Here is a tiny trained network, its code and every weight. The questions are about switching its units off for an input and a class, where a switched-off unit gives its printed mean instead of its output.

import numpy as np


def w(rows, s, z=0):
    codes = np.array(rows[::2]) - 128.0
    scale = np.full(codes.shape[1], s)
    scale[-1] = z or s
    return codes * scale


def norm(h):
    return h / np.sqrt((h * h).mean(-1, keepdims=True) + 1e-5)


def f(y):
    return np.maximum(y, 0)


def log_softmax(a):
    a = a - a.max(-1, keepdims=True)
    return a - np.log(np.exp(a).sum(-1, keepdims=True))


def net(x, mask):
    res = np.array(x, float).reshape(1, 6) / 4 @ E
    u = 0
    for l in range(3):
        y = f(norm(res) @ A[l][:, :-1].T + A[l][:, -1])
        res = res + np.where(mask[u : u + 5], y, B[l][:, -1]) @ B[l][:, :-1]
        u += 5
    return log_softmax(norm(res)[-1] @ U[:, :-1].T + U[:, -1])


A, B = {}, {}
E = w([
[166,215,212,119,86,175,136,97,136],'x0',
[164,138,110,65,128,114,211,165,160],'x1',
[119,136,132,146,125,106,137,142,124],'x2',
[79,192,129,62,45,3,38,137,187],'x3',
[66,116,113,105,74,153,171,90,99],'x4',
[96,112,181,123,179,104,194,8,214],'x5',
],0.0044)
A[0] = w([
[150,124,189,104,137,147,149,144,64,188],'L0N0',
[111,94,102,128,173,195,162,151,108,81],'L0N1',
[193,127,154,51,98,129,198,168,148,11],'L0N2',
[228,148,186,156,167,124,107,184,167,133],'L0N3',
[44,99,133,88,3,181,207,99,72,5],'L0N4',
],0.0053,0.0029)
B[0] = w([
[90,234,112,105,48,151,121,113,72,240],'L0N0',
[102,101,138,84,92,131,100,192,216,252],'L0N1',
[2,103,123,55,155,67,212,156,75,202],'L0N2',
[129,172,63,145,228,108,104,71,129,246],'L0N3',
[100,212,38,208,227,124,70,115,191,230],'L0N4',
],0.0076,0.0025)
A[1] = w([
[149,118,139,186,168,224,196,163,109,114],'L1N0',
[103,125,201,213,127,170,35,119,119,3],'L1N1',
[56,159,135,68,157,154,181,160,131,96],'L1N2',
[102,3,95,124,150,94,116,167,133,21],'L1N3',
[158,118,145,169,127,120,166,123,79,125],'L1N4',
],0.0076,0.0026)
B[1] = w([
[115,120,97,32,38,15,10,143,212,236],'L1N0',
[44,88,136,50,165,143,199,113,87,203],'L1N1',
[123,85,97,168,124,79,176,130,96,254],'L1N2',
[145,255,166,84,97,131,195,6,59,228],'L1N3',
[104,86,198,89,84,61,126,67,126,138],'L1N4',
],0.0071,0.0041)
A[2] = w([
[166,159,86,124,56,141,158,221,33,61],'L2N0',
[106,100,181,112,22,34,83,147,191,59],'L2N1',
[12,9,240,104,153,168,47,107,75,72],'L2N2',
[126,72,138,164,207,110,139,57,254,119],'L2N3',
[129,36,204,198,89,87,228,54,233,3],'L2N4',
],0.0058,0.0019)
B[2] = w([
[214,134,247,185,158,202,138,84,125,237],'L2N0',
[131,46,111,84,93,166,125,155,185,255],'L2N1',
[184,85,171,170,156,70,210,146,148,217],'L2N2',
[127,149,74,161,102,195,110,179,94,253],'L2N3',
[223,153,254,171,113,181,54,178,32,221],'L2N4',
],0.0084,0.0037)
U = w([
[109,46,107,59,61,103,35,188,228,123],'0',
[135,186,138,114,130,116,120,50,99,252],'1',
[180,144,174,184,111,200,46,189,69,2],'2',
[54,155,9,202,231,112,57,158,164,181],'3',
[92,35,157,116,193,54,255,146,93,62],'4',
],0.007,0.0026)

Each question gives the input, the list of numbers given to net, and the class t.
The units are the neurons (one row each of A and B). Each row of codes is followed by its name. A weight is (code - 128) times the scale printed after its matrix; where a second scale follows, it is the last column's (A, B and U).
mask holds one flag per neuron, layer by layer. A switched-off neuron (its flag False) gives its mean, the last column of its row in B, instead of its output. The means were averaged over made-up inputs and are rounded, as every weight is.
A unit's drop is (log p(t) with every unit on - log p(t) with that unit switched off) / (log p(t) with every unit on - log p(t) with every unit switched off).
The circuit of an input: a set's keep is (log p(t) with only the set's units on - log p(t) with every unit switched off) / (log p(t) with every unit on - log p(t) with every unit switched off). Starting from the 12 units with the biggest drops (on a tie, the unit counted first), units are removed one at a time, each time the one whose removal leaves the highest keep (on an exact tie, the one counted first), for as long as the keep stays at least 0.8.
circuit, biggest first: the units of the circuit, biggest drop first
most important unit: the unit with the biggest drop
top k neurons: the k neurons with the biggest drops, biggest first
top k neurons in layer l: the k neurons of layer l with the biggest drops, biggest first
input [5,-6,-4,1,-5,5], class 4: most important unit -> L1N1
input [0,7,8,-2,1,-5], class 4: top 3 neurons -> [L0N2 L1N2 L2N4]
input [2,-8,-7,-1,-1,-6], class 4: top 2 neurons -> [L1N1 L2N2]
input [4,-3,5,4,-8,5], class 3: circuit, biggest first -> [L0N3 L1N3 L2N3]
input [2,7,-2,2,-7,0], class 3: top 2 neurons -> [L0N3 L1N3]
input [0,8,5,2,4,-6], class 4: circuit, biggest first -> [L0N2 L1N2]
input [3,-1,0,1,-7,5], class 3: circuit, biggest first -> [L0N3 L1N3]
input [-5,-7,-8,-4,1,-3], class 4: top 3 neurons -> [L1N1 L2N2 L0N2]
input [5,-8,4,2,-2,6], class 4: circuit, biggest first -> [L1N1 L2N2]
input [1,-1,0,-4,1,8], class 2: top 2 neurons -> [L2N4 L2N3]
input [1,-6,1,-4,6,-5], class 3: circuit, biggest first -> [L0N4 L2N4]
input [-2,-5,0,4,-2,4], class 4: top 4 neurons -> [L2N2 L1N1 L1N0 L0N1]
input [2,3,3,-5,6,-1], class 3: top 2 neurons -> [L0N4 L0N0]
input [5,-2,4,-3,0,8], class 2: top neuron in layer 1 -> [L1N3]
input [6,-3,8,6,1,2], class 0: top 2 neurons -> [L2N1 L1N3]
input [0,5,-6,-8,8,7], class 0: circuit, biggest first -> [L1N0 L1N3]
input [1,4,0,5,-3,6], class 2: circuit, biggest first -> [L2N4 L1N0 L2N3 L1N3]
input [-8,1,5,1,-8,-6], class 1: top 2 neurons -> [L1N3 L0N4]
input [8,7,-8,-3,-5,-6], class 1: top 2 neurons in layer 0 -> [L0N3 L0N2]
input [-2,5,-7,-6,-4,3], class 0: circuit, biggest first -> [L1N0]
input [-3,-5,-5,4,3,2], class 4: circuit, biggest first -> [L1N0 L2N2 L0N0]
input [5,-8,-4,-6,0,-3], class 4: top 3 neurons -> [L1N1 L2N2 L0N0]
input [2,7,-7,-1,0,7], class 2: top 2 neurons in layer 2 -> [L2N4 L2N3]
input [4,5,7,-3,2,7], class 2: top 2 neurons -> [L2N4 L1N3]
input [7,-5,0,5,8,2], class 3: circuit, biggest first -> [L0N4 L1N3]
input [-7,0,8,1,5,-7], class 1: circuit, biggest first -> [L1N3 L0N0]
input [-4,-1,7,-4,6,-4], class 3: top 2 neurons -> [L0N4 L2N4]
input [4,-8,2,-5,-3,0], class 4: top neuron -> [L1N1]
input [4,5,3,-2,2,-4], class 4: top 2 neurons -> [L0N2 L1N2]
input [-2,1,-3,2,2,3], class 2: top 3 neurons -> [L1N0 L2N4 L0N3]
